Each row has a class, written after it.
 53  47  21   8 -11 -18 -49 -35  -3  35 -23   5  25 -15  38   0 -14 -28 -12  70  -7 -39  12 -19   3   1  -3  -2 -35  60 -46  23  36 -> (130)
  2  18  29  20   1  -1 -16 -65   3  60 -33  33  11 -10  43  -6 -51 -26  -3  58   5 -23  31  10  12 -37   5  19 -31  69 -67  15  48 -> (2)
 27  35  17  22 -27  -5 -16 -62  10  41 -51  31  -3 -15  41   2   4 -22  -5  55   7 -52  22  -7  17  -6 -15  15 -27  49 -60  56  59 -> (81)
-23  -6 -16 -12 -42  12 -17  17 -26 -38 -24  10  13 -29  14   8 -67  -3 -31  40   5   2 -24  54  59 -21  33  37 -10   3 -43  20  24 -> (185)
-48 -47  26  -5 -27  29  18   9 -33  -2 -12  23 -24  -4   0 -20  46 -26  27 -84 -19  17  45  -5  32  54  13 -19 -27 -40  54 -17  32 -> (2)
-12 -24 -15 -32 -30  23   9  21 -16 -32 -34  11  -4 -23  11   1 -21  12 -59  29  -8 -22   7  62  80 -17  -4  27   1  -7  11  28  22 -> (130)
 66  37 -23  -4 -12 -65   8  15  42 -20 -21   5   9  -4 -16  66  39   5 -39  68   9 -28  75  13  -1  40 -11 -19  15  10 -14  17  42 -> (185)
 85  12 -24 -11 -20 -81  18  45  10 -26 -24 -15   5  -7 -20  58  29  -4 -60  66  -8 -35  58   2  36   6   5   6   9 -10   8   0  42 -> (17)
 66  22 -11 -13 -28 -51  15  34  31 -23 -18   3  29 -15 -16  59  64   9 -25  55  -6  -9  58  -5  32  42 -38 -20  22   1  24  20  30 -> (43)
-39 -48  45  -5 -23   8  -1  22 -48   7 -14  10 -32  11   4  10  39 -17  30 -80 -52  27  46 -36  -1  37  25 -37 -15 -39  80 -20  13 -> (17)
 44  55  38  -3  10 -31 -40  23   3  17  -5   1  52 -15 -11  60 -19   1 -37  19 -29  -4  27  23  -4  46 -14  12   5  38  11 -10 -30 -> (149)
  7  12  12   9 -25  -5 -26 -67  14  66 -26   6 -20   2  58  -9  -4 -11 -15  42  20 -38  42  35  -1 -34  11   1 -16  59 -34  31  60 -> (55)
  7 -29  25  -8   9  -4  14  -5  -8  44 -15  -5  24 -10  -8  33  -6 -10  -2  35  58   1  18  13 -29   7 -49  13   9  41 -30 -44  14 -> (130)
  9 -22   4  -1  21  -9  42 -27   8  41   0 -32   6  -3 -14  11  -7  -8  10   5  83  16  -4  16   0   5 -29   6 -19  18 -38 -44  -7 -> (87)
 78   5  -7   4   3 -64  -8  35  36 -40 -23   6  11 -17 -15  61  33   6 -42  80 -19 -38  67 -11  19  31 -30  -2  17  35   2  25  24 -> (81)
 22  70  57 -16  42 -32 -14  10   4  19  -4   3  87 -16 -17  57  -6  17 -45   5   0  27  19  37 -15  34 -10 -14  -4  49  15 -30 -20 -> (55)
 47  19 -31 -20 -27 -49 -10  36  37  -2  -2 -10 -13 -13  -9  71  85  14 -52  47  -3 -33  52  14   0  49 -26 -12  22   7  52   8  40 -> (28)
 58   7 -65  34 -24  10 -29  42  40 -18  55   1 -35   7  23  -4   3  38  77 103 -30 -72   4 -11  33 -30 -32  36  25  51 -22  37  13 -> (87)
 50  22 -30  41  -8  28 -70  46  25 -17  53   2 -16   6  19 -17   3  27  63  81 -23 -71 -16  -1  32 -24 -21  51  10  40  -5  40   7 -> (149)
 -8 -20  18 -24  44   4  49 -15 -31  32   5   2  24  19 -24   1 -47  -4  15  -1  55   9 -14  33   5 -48   2   6 -10  13 -39 -66 -17 -> (2)
 20  40  77 -27  50  -4   4  19  -9   1   7   7  52  -9 -45  43 -21 -11 -12   9 -29  25   5  42  15  44 -31 -36 -15  24  25 -81 -15 -> (2)
 16  41  16  14 -12   4 -11 -58  -4  59 -36  37  -2  -5  50  12   9  -9  -8  31  -8 -35  25 -26 -20  -9   1   0 -25  61 -53  47  36 -> (43)
 59 -15 -10  52 -10  -8 -42  35  35 -48  24  23 -16   4   2  -1  -7  33  62  86 -38 -73  22 -16  29  21 -52  26  14  72 -36  52  18 -> (81)
 -4   8  20 -10  34  12  49 -19 -19  39 -11   2  49   1 -35  25 -19 -14  33 -14  43  11  -2 -16 -20   3 -38  18   4  22 -62 -49 -23 -> (28)
 17  58  58 -22  41 -17 -23  12  21  24  -3  29  43  -5 -36  47 -24  15 -35  47 -36  14  24  49 -18  24 -36 -17   4  34  17 -28 -26 -> (130)
  1  17  32   2  34  -8  44 -34  -6  59 -16   0  29  15 -34  42 -36  -7  25  13  73  16  -8  22 -30  -6 -15  26   0  12 -67 -39 -19 -> (185)
 14  54  39 -33  32  10 -35  14  23  28 -14  22  37  -4 -27  53   3  20 -48  44 -10  20  19  54 -40  28 -31 -11  15  20  38 -10 -34 -> (149)
  5  16  20 -11 -42   9 -22 -50 -12  46 -48  36   5 -18  44 -12 -14 -22 -18  49  -3 -18  37  18  17  -5   7 -15 -37  40 -40  22  69 -> (2)
 -9 -28  -5 -15 -61   9  15  17  -9 -28 -43  20   3 -23   9  54 -50  -4 -48  43 -12 -33  17  91  84   3  -6  58   5  23 -28  19  40 -> (197)
 -39  -49   16  -13  -35   -5   -2   14  -21   19  -14   19  -16    8   -8   -6   59  -19   39 -103  -19   11   69  -18   11   48    0  -27   -8  -67   63  -24   16 -> (149)
 52  29 -26 -17 -14 -41   4  38  24 -22 -12 -14 -18 -12 -13  79  75  38 -67  63  16 -29  47  22  34  43 -43  -3  32  22  37  37  22 -> (43)
 48  -7 -27  42 -10  22 -43  33  45 -34  47  10 -18   4   1 -29 -25  12  71  96 -34 -58   7   0  13   4 -35  29   8  65 -48  13  20 -> (2)
 10  82  62 -23  19  -8 -10   9  -7  22 -11  25  56  -3 -28  91 -20  15 -14  26 -21  22   2  43 -33  67 -10 -22   3  32   7 -23 -26 -> (185)
 24  51  35 -35  40  -5  13  21 -16  -1  11   1  18   5 -41  57   4  10 -32  24  -4   6  -1  46  12  37 -20 -20  -1  28  24 -32 -37 -> (43)
 -6 -40  -8 -22 -38   5   5  19 -29 -44 -37   4  -2 -19   1  -1 -55 -17 -40   7 -22  -1 -18  67  99  -6  10  32 -18 -12   7  12  14 -> (197)
 29  53  73  -7  31 -34  17   7 -11   3   0  13  65  -5 -27  60 -64  12  -7   8 -45  12 -29  46   4  23 -22 -23  11  35  -1 -36 -40 -> (81)
-25 -37  39   2 -23  12  16  12 -36  11  -1  18 -11  -2   0  -3  47  -6  56 -92 -32  17  59 -36  16  32   1 -35 -20 -36  45 -32  25 -> (87)
-31 -16  37  -6 -13  24   1  11 -22  15 -16  25 -20  -9  -3 -10  43 -34  29 -59 -56  14  58 -38  15  45   8 -22 -26 -38  41 -12   8 -> (130)
-38  -1  12   0  -5   5  32  16 -21   8  19  16 -29   1  -3   3  66 -17  51 -76 -35  12  38 -39  19  24   7 -38  -7 -41  48 -25  19 -> (43)
 40  72  31  -5  21 -34  -1  13 -12   8  -1 -12  80 -16 -13  55 -20  17 -20  -2   0  12   0  28  22  45 -26   1  -6  51   7 -10 -23 -> (197)
 66  22 -16  -8 -36 -47   6  28  47 -25 -31  12  22 -16 -18  62  53  20 -50  65  17 -13  68  27   5  29 -32 -12  21   1  -8  20  48 -> (185)
 11  35  26  17  -1  20 -40 -57  11  53 -33  27   7 -16  48  -9   2   0   6  35  -3 -27  32 -17 -30   0 -11 -16 -46  75 -52  34  58 -> (197)
-26 -24  12 -13  -4   8 -10  16 -15 -27 -27  21  12 -25   5  40 -42   3 -28  56   4 -28 -12  41  45 -14  11  47  -4  21 -20  10  27 -> (81)
-29 -15  25  11 -27  20   6   2 -22   6 -19  29 -18  -5   9   4  30 -39  48 -68 -53  11  68 -37   4  29  22 -15 -10 -29  18 -10  25 -> (185)
  2  -2  20  -9  33   4  25 -30  -6  33  -9 -23  28   1 -35   0 -20  -8  -1  -4  68   8 -12  18   6 -25 -33  22 -10  16 -53 -43  -8 -> (28)
 -59  -36   52  -12  -13   28   15    2  -17   18  -17   20  -13   -1    1    5   85  -12   25 -114  -16   37   67  -24  -15   57   -3  -51  -19  -31   50  -33   18 -> (55)
 24  -6 -24  44  -8  21 -49  42  31 -17  61 -10 -42  18  15 -16 -21  64  80  73 -24 -56 -28  11  17 -11  -5  43  18  51 -18  45  -9 -> (55)
 62  43 -22 -28 -10 -52  22  29 -13 -25  -7 -26  30 -14  -7  78  31  23 -46  56  26 -31  48  22  36  20 -11 -11  32   7  31   3  42 -> (87)
 58  33  -8 -22   9 -20 -13  54   1 -38  -7 -18 -26  -8 -37  68  37  39 -74  59  16 -58  54  54  62  50 -27  17  11   7  23  17  13 -> (149)
-26 -32  32  13 -24  -4  11  23  -9   4  -6  46  -1  -4 -12   7  29 -54  47 -43 -50  28  61 -32  22  27   7  -2 -11 -31  26 -36  19 -> (2)
 37   0 -20  51   6  27 -17  34  35  -5  41  34 -23   7  20 -12 -10  37  64  89 -29 -35  -2 -15  13 -32 -36  32  13  69 -36  36   0 -> (2)
 67  -1 -29 -29 -29 -52  21  53   9 -35 -13  -7   6 -18 -13  63  59  18 -53  58   6 -28  45  27  46  57 -29 -15  17   9  43  15  35 -> (43)
  0 -15  17   4   9  -1  13 -18  12  56 -17  15   4   0  -6  32  -8  -3  13  22  44  19  18  21 -36  11 -33   7  -1  40 -35 -26  -7 -> (185)
 -5   2   0 -26 -24  18 -11  16 -35 -43 -38   3  11 -19 -12  28 -57  -9 -37  52 -25 -23  -8  48  74 -15  -1  58  28   0  -7  26  13 -> (43)
 41  75  54  -3  23 -40  25 -15   2  24  -3   4  43  14 -32  72 -53  -7   4  33 -13  12   2  50  19  43   5 -12  -9  20 -21 -18 -37 -> (185)
 18   0  28  11 -33   1 -30 -42  -5  46 -36  41   9 -13  56  -4 -34 -25  -4  65 -16 -31  21   9  10   9  -7  -3 -40  70 -46  35  45 -> (130)
  6 -18 -13  -5 -26  -7   3   4 -19 -34 -32  -3  -7 -13   7  31 -77 -18 -36  50 -10 -28   3  63  69 -20  18  51  13  13 -32  15  18 -> (185)
 18  23   9  15 -33   3 -41 -25   5  51 -23  18   4 -20  60   8  40  -4  -7  14  12 -36  28 -19   7  -4 -10  -3 -34  38 -23  29  52 -> (149)
 18  64  14   0   9  -1 -36 -56 -14  52 -48   6  -2  -7  32  -8 -14 -20 -27  68   6 -38  22 -11  21 -41  25  20 -43  32 -31  40  54 -> (17)
-20  14  38 -24  29  31  21 -28  -9  37 -40   5  15  -2 -36  47 -22  -2  -5  19  52  13 -11  33   5  15 -54  21 -13  30 -59 -34 -14 -> (197)
 31  70  52 -15  36 -31   4  -8 -11  27 -16 -19  26   5 -19  58  -8   4 -30  -2 -29  -7  10  27   1  44 -26 -26   3  24  42 -27  -6 -> (17)
  4 -35  16   3  14 -11  45 -25  15  65 -26   9  28  -2  -7  23 -20 -11  20  20  75  13  19   6  -2 -20 -32  22 -12  11 -69 -33  -5 -> (149)
 13  44  57 -32  -8 -10  13   4  -9  22  -5  11  70  -8 -10  81 -15  28  -7  14  -5  27   9  47 -11  56 -26 -39   5  34  19 -30 -15 -> (87)
 64  21  -7   1  16 -52  -1  18  41 -15 -22   2   4  -7 -24  63  46  13 -42  81  12 -36  73   0  10  13 -22  17  20  23   4  31  17 -> (81)
 65  11 -17 -25  -5 -51   3  32  33 -39 -41  12  15 -22 -37  41  74  21 -75  54  24 -28  81   6  10  12 -38 -11  15  -4  -1  16  46 -> (81)
 32  67  54 -20  49 -41   5  13 -13 -16  -8  -9  60  -6 -43  83 -18  17 -39  29   8   2  -4  28   7  44 -20 -12  10  31   7 -20 -30 -> (81)
 19  41  -5   9 -16   7 -36 -46  16  41 -33  17   8 -26  38 -12 -19 -11  -9  56  -2 -12  17 -16  -5  -7 -15   9 -27  56 -58  36  25 -> (87)
  4  28  17   4 -20  10  -4 -72   0  41 -38  40  29  -4  45 -21 -41 -19   5  30  -5 -13   1   1 -16 -11   4 -15 -33  56 -77  40  29 -> (43)
-21 -16  40 -13  -9 -10  11  27 -30 -11  -9  27  -4   5 -19   2  60 -34  45 -63 -46  28  71 -29  56  34  17 -38 -18 -59  65 -27  20 -> (55)
 42 -19 -40  19  -7  12 -64  39   1 -38  43 -11 -22   3  10 -29   0  42  53  71 -18 -82  11  -4  44   1 -21  26   0  58   3  35  38 -> (28)
-44 -25  47  -8  13  33  18   3 -33   8 -20  26 -20  15 -11  -4  39 -22  36 -53 -36  24  58 -24  19  16   8 -28 -20 -37  68 -14  16 -> (17)
-11 -25  12 -12  10  -4  51 -25  -1  48 -24 -10   2  -6 -21  -4 -24 -20  -6 -13  53  29  -4  35  31  -1 -29  16 -14  -2 -31 -43 -12 -> (2)
 13   8   7  22 -53  -1 -25 -64  12  62 -64  36   4 -11  83  11  14 -25 -16  37 -15 -40  61 -28 -28   7 -13  -3 -24  82 -38  60  73 -> (17)
